Here is a tiny trained network, its code and every weight. The questions are about switching its units off for an input and a class, where a switched-off unit gives its printed mean instead of its output.

import numpy as np


def w(rows, s, z=0):
    codes = np.array(rows[::2]) - 128.0
    scale = np.full(codes.shape[1], s)
    scale[-1] = z or s
    return codes * scale


def norm(h):
    return h / np.sqrt((h * h).mean(-1, keepdims=True) + 1e-5)


def f(y):
    return np.maximum(y, 0)


def log_softmax(a):
    a = a - a.max(-1, keepdims=True)
    return a - np.log(np.exp(a).sum(-1, keepdims=True))


def net(x, mask):
    res = np.array(x, float).reshape(1, 8) / 4 @ E
    u = 0
    for l in range(2):
        y = f(norm(res) @ A[l][:, :-1].T + A[l][:, -1])
        res = res + np.where(mask[u : u + 10], y, B[l][:, -1]) @ B[l][:, :-1]
        u += 10
    return log_softmax(norm(res)[-1] @ U[:, :-1].T + U[:, -1])


A, B = {}, {}
E = w([
[109,160,100,222,166,148,131,152,188,127],'x0',
[137,36,113,113,82,77,109,156,148,94],'x1',
[54,121,130,97,126,64,97,108,119,157],'x2',
[126,46,56,114,151,170,32,137,132,137],'x3',
[75,167,128,137,106,115,109,105,193,89],'x4',
[109,144,117,116,103,114,82,107,87,4],'x5',
[204,53,131,132,140,105,89,72,208,185],'x6',
[96,156,80,210,139,102,170,122,107,143],'x7',
],0.0024)
A[0] = w([
[220,144,148,148,190,179,176,138,148,191,86],'0.n0',
[174,104,114,129,184,111,132,52,165,234,105],'0.n1',
[182,180,156,184,170,172,108,140,165,144,121],'0.n2',
[104,91,125,85,128,77,129,106,58,177,62],'0.n3',
[154,91,196,116,75,50,129,151,229,117,78],'0.n4',
[133,163,178,135,87,116,217,124,116,129,212],'0.n5',
[121,101,114,104,153,100,143,99,69,148,84],'0.n6',
[211,90,179,38,136,180,106,95,126,148,5],'0.n7',
[78,253,146,128,109,75,121,75,118,20,129],'0.n8',
[216,114,85,158,86,109,158,148,91,68,97],'0.n9',
],0.0036,0.0014)
B[0] = w([
[62,110,192,182,188,188,82,10,147,189,212],'0.n0',
[84,162,133,191,87,214,93,218,66,104,226],'0.n1',
[121,72,116,167,118,102,160,110,86,183,193],'0.n2',
[176,4,91,156,180,173,179,111,78,155,186],'0.n3',
[220,52,14,91,171,104,163,97,54,122,208],'0.n4',
[115,167,132,90,121,31,159,202,184,89,222],'0.n5',
[123,47,61,129,154,143,160,108,144,127,162],'0.n6',
[119,161,210,51,74,26,148,164,114,68,209],'0.n7',
[59,201,223,161,165,190,62,156,208,193,254],'0.n8',
[45,189,184,118,198,130,80,45,194,200,192],'0.n9',
],0.0029,0.003)
A[1] = w([
[193,90,218,35,121,158,112,105,110,141,130],'1.n0',
[126,230,162,117,116,87,253,128,117,192,33],'1.n1',
[134,208,206,168,114,67,167,100,123,126,2],'1.n2',
[99,168,41,169,108,136,69,191,154,106,160],'1.n3',
[154,96,106,139,135,114,167,71,219,103,157],'1.n4',
[65,211,153,148,153,154,186,235,83,114,35],'1.n5',
[49,102,98,62,85,72,90,98,90,66,121],'1.n6',
[130,89,149,100,145,154,99,116,159,255,93],'1.n7',
[175,89,187,94,110,170,77,114,124,138,46],'1.n8',
[138,115,130,54,109,86,183,153,38,141,81],'1.n9',
],0.0039,0.00072)
B[1] = w([
[123,164,92,91,110,25,170,92,185,59,244],'1.n0',
[53,157,128,100,194,69,45,18,253,62,241],'1.n1',
[49,176,170,82,209,124,84,85,171,122,214],'1.n2',
[142,151,161,45,124,64,205,96,138,114,213],'1.n3',
[134,71,76,124,107,137,162,122,56,141,181],'1.n4',
[172,164,166,72,41,124,132,158,111,88,252],'1.n5',
[138,124,141,230,162,171,162,126,138,213,230],'1.n6',
[60,171,166,180,172,183,96,136,154,128,240],'1.n7',
[95,158,107,97,142,70,193,122,135,79,203],'1.n8',
[188,77,53,124,110,107,120,102,129,96,213],'1.n9',
],0.0046,0.003)
U = w([
[180,68,76,89,111,73,158,112,119,107,138],'0',
[160,164,153,104,44,152,152,206,71,111,107],'1',
[253,147,171,156,37,114,52,197,99,196,7],'2',
[74,191,174,112,148,112,121,99,172,112,137],'3',
[122,95,126,203,153,192,116,133,113,198,132],'4',
],0.013,0.014)

Each question gives the input, the list of numbers given to net, and the class t.
The units are the neurons (one row each of A and B). Each row of codes is followed by its name. A weight is (code - 128) times the scale printed after its matrix; where a second scale follows, it is the last column's (A, B and U).
mask holds one flag per neuron, layer by layer. A switched-off neuron (its flag False) gives its mean, the last column of its row in B, instead of its output. The means were averaged over made-up inputs and are rounded, as every weight is.
A unit's drop is (log p(t) with every unit on - log p(t) with that unit switched off) / (log p(t) with every unit on - log p(t) with every unit switched off).
The circuit of an input: a set's keep is (log p(t) with only the set's units on - log p(t) with every unit switched off) / (log p(t) with every unit on - log p(t) with every unit switched off). Starting from the 12 units with the biggest drops (on a tie, the unit counted first), units are removed one at a time, each time the one whose removal leaves the highest keep (on an exact tie, the one counted first), for as long as the keep stays at least 0.8.
circuit, biggest first: the units of the circuit, biggest drop first
unit that matters most: the unit with the biggest drop
top k neurons: the k neurons with the biggest drops, biggest first
k most important neurons of layer l: the k neurons of layer l with the biggest drops, biggest first
drop of u: that unit's drop, to one decimal
input [0,3,3,-2,2,5,-8,-7], class 1: circuit, biggest first	[1.n1]
input [8,2,-5,7,-2,4,-8,-8], class 1: circuit, biggest first	[1.n1, 1.n2]
input [2,-2,3,7,7,6,8,4], class 4: circuit, biggest first	[1.n0, 1.n1, 1.n4]
input [-6,2,3,-5,6,-5,1,-1], class 0: circuit, biggest first	[0.n4, 1.n9]
input [-1,8,8,-2,-8,4,-7,-3], class 0: top 2 neurons	[1.n9, 0.n1]
input [0,0,-6,3,-7,-4,-1,-4], class 3: top 3 neurons	[0.n0, 0.n7, 1.n0]
input [-3,-1,-1,8,3,5,-8,-6], class 1: top 2 neurons	[1.n1, 1.n2]
input [-1,7,-2,7,-1,1,6,8], class 4: 3 most important neurons of layer 1	[1.n0, 1.n5, 1.n9]
input [-8,-8,8,-1,6,-4,8,6], class 4: 4 most important neurons of layer 0	[0.n3, 0.n7, 0.n1, 0.n6]
input [7,6,-3,-6,-1,0,7,-3], class 4: top 2 neurons	[0.n0, 1.n0]
input [3,8,5,1,6,3,1,-3], class 0: 2 most important neurons of layer 0	[0.n4, 0.n0]
input [-3,5,-4,-1,8,8,7,6], class 4: 2 most important neurons of layer 0	[0.n9, 0.n5]
input [3,8,0,5,4,1,1,6], class 0: 2 most important neurons of layer 1	[1.n3, 1.n7]
input [2,7,-5,-5,4,-7,8,0], class 4: 2 most important neurons of layer 0	[0.n1, 0.n0]
input [-1,6,2,-4,6,-8,-3,-3], class 0: unit that matters most	0.n4
input [-1,-1,-1,4,-2,-1,-1,8], class 4: 2 most important neurons of layer 0	[0.n5, 0.n7]
input [-2,-3,6,5,-8,0,-1,-5], class 0: drop of 1.n0	0.0
input [1,1,7,1,-2,5,1,3], class 4: drop of 1.n1	0.1
input [-2,-1,3,6,5,7,5,-7], class 0: drop of 1.n7	0.2
input [4,-6,-6,2,4,3,5,-2], class 4: most important neuron of layer 0	[0.n2]
